Below are the code and all the weights of a small trained network. Each question names an input and a class and asks about switching units off, where a switched-off unit gives its printed mean instead of its output.

import numpy as np


def w(rows, s, z=0):
    codes = np.array(rows[::2]) - 128.0
    scale = np.full(codes.shape[1], s)
    scale[-1] = z or s
    return codes * scale


def norm(h):
    return h / np.sqrt((h * h).mean(-1, keepdims=True) + 1e-5)


def f(y):
    return np.maximum(y, 0)


def log_softmax(a):
    a = a - a.max(-1, keepdims=True)
    return a - np.log(np.exp(a).sum(-1, keepdims=True))


def net(x, mask):
    res = np.array(x, float).reshape(1, 5) / 4 @ E
    u = 0
    for l in range(4):
        y = f(norm(res) @ A[l][:, :-1].T + A[l][:, -1])
        res = res + np.where(mask[u : u + 4], y, B[l][:, -1]) @ B[l][:, :-1]
        u += 4
    return log_softmax(norm(res)[-1] @ U[:, :-1].T + U[:, -1])


A, B = {}, {}
E = w([
[109,132,177,248,105],'x0',
[136,123,119,134,136],'x1',
[255,143,195,88,113],'x2',
[110,183,180,129,217],'x3',
[155,8,169,129,166],'x4',
],0.0031)
A[0] = w([
[141,145,163,225,89,44],'0.n1',
[150,64,168,131,121,12],'0.n2',
[101,205,79,139,115,7],'0.n3',
[150,79,75,146,1,77],'0.n4',
],0.008,0.0018)
B[0] = w([
[99,129,48,23,99,232],'0.n1',
[131,101,155,124,120,179],'0.n2',
[200,151,164,220,2,207],'0.n3',
[125,186,170,153,208,253],'0.n4',
],0.0079,0.0035)
A[1] = w([
[1,133,68,125,76,171],'1.n1',
[184,120,172,88,107,252],'1.n2',
[125,102,90,179,146,127],'1.n3',
[159,170,100,166,134,160],'1.n4',
],0.0076,0.0018)
B[1] = w([
[223,122,100,89,197,253],'1.n1',
[87,186,20,254,77,239],'1.n2',
[237,220,62,168,169,154],'1.n3',
[73,100,243,108,9,196],'1.n4',
],0.0043,0.0044)
A[2] = w([
[138,2,144,152,167,72],'2.n1',
[160,130,86,88,105,250],'2.n2',
[125,73,155,140,102,21],'2.n3',
[138,178,135,180,67,207],'2.n4',
],0.0081,0.0014)
B[2] = w([
[107,255,110,191,20,176],'2.n1',
[69,55,47,82,162,190],'2.n2',
[150,106,59,87,73,133],'2.n3',
[120,77,111,138,201,253],'2.n4',
],0.0059,0.0065)
A[3] = w([
[63,115,124,199,166,240],'3.n1',
[172,131,175,143,233,223],'3.n2',
[73,172,255,136,196,251],'3.n3',
[215,47,132,189,179,211],'3.n4',
],0.0038,0.0012)
B[3] = w([
[253,70,116,77,106,251],'3.n1',
[204,63,166,152,165,208],'3.n2',
[171,110,189,189,224,197],'3.n3',
[178,186,108,118,188,200],'3.n4',
],0.0066,0.0026)
U = w([
[165,114,90,137,172,203],'0',
[98,193,144,189,2,178],'1',
[78,94,53,52,156,154],'2',
[177,82,143,122,142,167],'3',
[149,119,221,145,200,164],'4',
[38,61,200,123,133,24],'5',
[67,147,244,31,71,4],'6',
],0.0079,0.0039)

Each question gives the input, the list of numbers given to net, and the class t.
The units are the neurons (one row each of A and B). Each row of codes is followed by its name. A weight is (code - 128) times the scale printed after its matrix; where a second scale follows, it is the last column's (A, B and U).
mask holds one flag per neuron, layer by layer. A switched-off neuron (its flag False) gives its mean, the last column of its row in B, instead of its output. The means were averaged over made-up inputs and are rounded, as every weight is.
A unit's drop is (log p(t) with every unit on - log p(t) with that unit switched off) / (log p(t) with every unit on - log p(t) with every unit switched off).
The circuit of an input: a set's keep is (log p(t) with only the set's units on - log p(t) with every unit switched off) / (log p(t) with every unit on - log p(t) with every unit switched off). Starting from the 12 units with the biggest drops (on a tie, the unit counted first), units are removed one at a time, each time the one whose removal leaves the highest keep (on an exact tie, the one counted first), for as long as the keep stays at least 0.8.
units of the circuit, in order: the units of the circuit, biggest drop first
unit that matters most: the unit with the biggest drop
top k neurons in layer l: the k neurons of layer l with the biggest drops, biggest first
drop of u: that unit's drop, to one decimal
input [-3,2,3,-4,2], class 4: units of the circuit, in order => 0.n4, 0.n1
input [8,-6,5,5,1], class 2: top 3 neurons in layer 0 => 0.n1, 0.n4, 0.n3
input [-5,5,5,0,6], class 1: top 3 neurons in layer 0 => 0.n1, 0.n3, 0.n2
input [-4,5,1,3,-5], class 1: units of the circuit, in order => 0.n3, 1.n1
input [8,7,-4,-4,-6], class 2: units of the circuit, in order => 0.n1
input [-8,4,-4,8,-8], class 1: top 3 neurons in layer 3 => 3.n2, 3.n4, 3.n1
input [-8,8,5,1,6], class 2: units of the circuit, in order => 2.n2, 0.n3, 1.n1, 1.n2
input [6,-5,1,-1,7], class 1: units of the circuit, in order => 2.n1, 0.n3
input [-1,3,0,6,6], class 1: units of the circuit, in order => 2.n1, 0.n4
input [8,-3,6,-4,5], class 2: units of the circuit, in order => 0.n1, 0.n3
input [-4,-7,-4,7,8], class 1: top 3 neurons in layer 0 => 0.n4, 0.n1, 0.n2
input [-2,0,-5,8,8], class 1: top 3 neurons in layer 2 => 2.n1, 2.n4, 2.n2
input [-4,-5,6,0,-7], class 1: top 3 neurons in layer 1 => 1.n1, 1.n4, 1.n2
input [-3,0,2,-6,4], class 4: unit that matters most => 0.n4
input [-4,5,-6,-7,5], class 4: top 2 neurons in layer 1 => 1.n3, 1.n2
input [7,1,-2,7,-5], class 2: top 3 neurons in layer 3 => 3.n3, 3.n2, 3.n4
input [-3,4,6,-2,-7], class 1: top 2 neurons in layer 1 => 1.n4, 1.n1
input [6,-6,5,2,7], class 1: top 2 neurons in layer 0 => 0.n2, 0.n3
input [-5,5,6,0,7], class 1: top 3 neurons in layer 0 => 0.n1, 0.n3, 0.n2
input [5,-5,-5,-8,2], class 4: units of the circuit, in order => 0.n4
input [7,7,-6,-2,3], class 2: top 2 neurons in layer 2 => 2.n2, 2.n4
input [8,2,2,4,3], class 2: drop of 0.n1 => 0.9
input [-3,1,5,-7,-5], class 4: drop of 0.n4 => 1.3
